Below is a small trained network, with its code and all its weights. Each question gives an input and a class and asks what happens when units are switched off, that is, made to give their printed mean instead of their output.

import numpy as np


def w(rows, s, z=0):
    codes = np.array(rows[::2]) - 128.0
    scale = np.full(codes.shape[1], s)
    scale[-1] = z or s
    return codes * scale


def norm(h):
    return h / np.sqrt((h * h).mean(-1, keepdims=True) + 1e-5)


def f(y):
    return np.maximum(y, 0)


def log_softmax(a):
    a = a - a.max(-1, keepdims=True)
    return a - np.log(np.exp(a).sum(-1, keepdims=True))


def net(x, mask):
    res = np.array(x, float).reshape(1, 7) / 4 @ E
    u = 0
    for l in range(2):
        y = f(norm(res) @ A[l][:, :-1].T + A[l][:, -1])
        res = res + np.where(mask[u : u + 12], y, B[l][:, -1]) @ B[l][:, :-1]
        u += 12
    return log_softmax(norm(res)[-1] @ U[:, :-1].T + U[:, -1])


A, B = {}, {}
E = w([
[81,27,177],'x0',
[128,127,125],'x1',
[253,86,179],'x2',
[177,231,73],'x3',
[126,123,132],'x4',
[128,132,131],'x5',
[128,122,129],'x6',
],0.0015)
A[0] = w([
[181,159,71,158],'L0N1',
[28,155,90,86],'L0N2',
[79,134,187,173],'L0N3',
[67,111,108,97],'L0N4',
[144,188,71,112],'L0N5',
[251,97,174,118],'L0N6',
[98,95,153,105],'L0N7',
[220,194,180,254],'L0N8',
[179,207,137,165],'L0N9',
[17,249,136,111],'L0N10',
[190,29,78,232],'L0N11',
[55,171,116,128],'L0N12',
],0.003,0.0012)
B[0] = w([
[102,77,169,193],'L0N1',
[149,75,173,198],'L0N2',
[152,104,54,179],'L0N3',
[120,78,98,169],'L0N4',
[129,93,82,187],'L0N5',
[119,182,196,233],'L0N6',
[115,129,93,164],'L0N7',
[4,105,197,249],'L0N8',
[72,110,135,204],'L0N9',
[147,116,16,223],'L0N10',
[50,189,134,225],'L0N11',
[146,88,129,188],'L0N12',
],0.002,0.0021)
A[1] = w([
[243,190,79,167],'L1N1',
[104,130,1,168],'L1N2',
[113,209,111,165],'L1N3',
[178,64,198,125],'L1N4',
[91,85,105,131],'L1N5',
[159,190,148,250],'L1N6',
[95,109,93,95],'L1N7',
[177,88,204,148],'L1N8',
[94,120,223,155],'L1N9',
[130,113,201,123],'L1N10',
[248,192,168,144],'L1N11',
[64,161,82,118],'L1N12',
],0.0041,0.0018)
B[1] = w([
[30,103,174,183],'L1N1',
[235,122,147,255],'L1N2',
[138,130,191,196],'L1N3',
[155,152,70,208],'L1N4',
[152,130,137,198],'L1N5',
[38,138,239,213],'L1N6',
[85,49,161,172],'L1N7',
[144,160,41,215],'L1N8',
[162,212,86,250],'L1N9',
[205,169,81,204],'L1N10',
[3,66,133,194],'L1N11',
[231,123,105,204],'L1N12',
],0.0031,0.0024)
U = w([
[228,68,89,254],'0',
[176,254,164,106],'1',
[39,85,212,18],'2',
],0.0067,0.00032)

Each question gives the input, the list of numbers given to net, and the class t.
The units are the neurons (one row each of A and B). Each row of codes is followed by its name. A weight is (code - 128) times the scale printed after its matrix; where a second scale follows, it is the last column's (A, B and U).
mask holds one flag per neuron, layer by layer. A switched-off neuron (its flag False) gives its mean, the last column of its row in B, instead of its output. The means were averaged over made-up inputs and are rounded, as every weight is.
A unit's drop is (log p(t) with every unit on - log p(t) with that unit switched off) / (log p(t) with every unit on - log p(t) with every unit switched off).
The circuit of an input: a set's keep is (log p(t) with only the set's units on - log p(t) with every unit switched off) / (log p(t) with every unit on - log p(t) with every unit switched off). Starting from the 12 units with the biggest drops (on a tie, the unit counted first), units are removed one at a time, each time the one whose removal leaves the highest keep (on an exact tie, the one counted first), for as long as the keep stays at least 0.8.
circuit, biggest first: the units of the circuit, biggest drop first
unit that matters most: the unit with the biggest drop
k most important neurons: the k neurons with the biggest drops, biggest first
top k neurons in layer l: the k neurons of layer l with the biggest drops, biggest first
drop when u is switched off: that unit's drop, to one decimal
input [-1,-8,8,3,5,-1,1], class 2: circuit, biggest first => [L1N11; L1N1]
input [4,5,6,3,5,-8,6], class 1: unit that matters most => L0N6
input [-7,0,2,6,3,8,6], class 2: 2 most important neurons => [L1N1; L1N11]
input [-3,1,3,3,1,1,7], class 2: 2 most important neurons => [L1N6; L1N11]
input [8,3,8,5,2,5,3], class 1: 2 most important neurons => [L0N6; L0N11]
input [-3,-1,7,-7,6,6,5], class 1: top 2 neurons in layer 0 => [L0N6; L0N11]
input [2,-6,-7,7,3,-1,5], class 0: top 3 neurons in layer 1 => [L1N2; L1N9; L1N12]
input [-7,-3,7,8,-4,-2,-6], class 2: top 2 neurons in layer 1 => [L1N11; L1N1]
input [4,-2,5,4,4,2,6], class 1: drop when L0N6 is switched off => 0.1
input [2,5,-5,3,0,5,4], class 0: drop when L1N7 is switched off => 0.0
input [-1,6,1,4,7,-1,-3], class 2: drop when L1N4 is switched off => 0.2
input [-4,-6,-3,-8,7,8,-3], class 0: 2 most important neurons => [L1N6; L0N8]
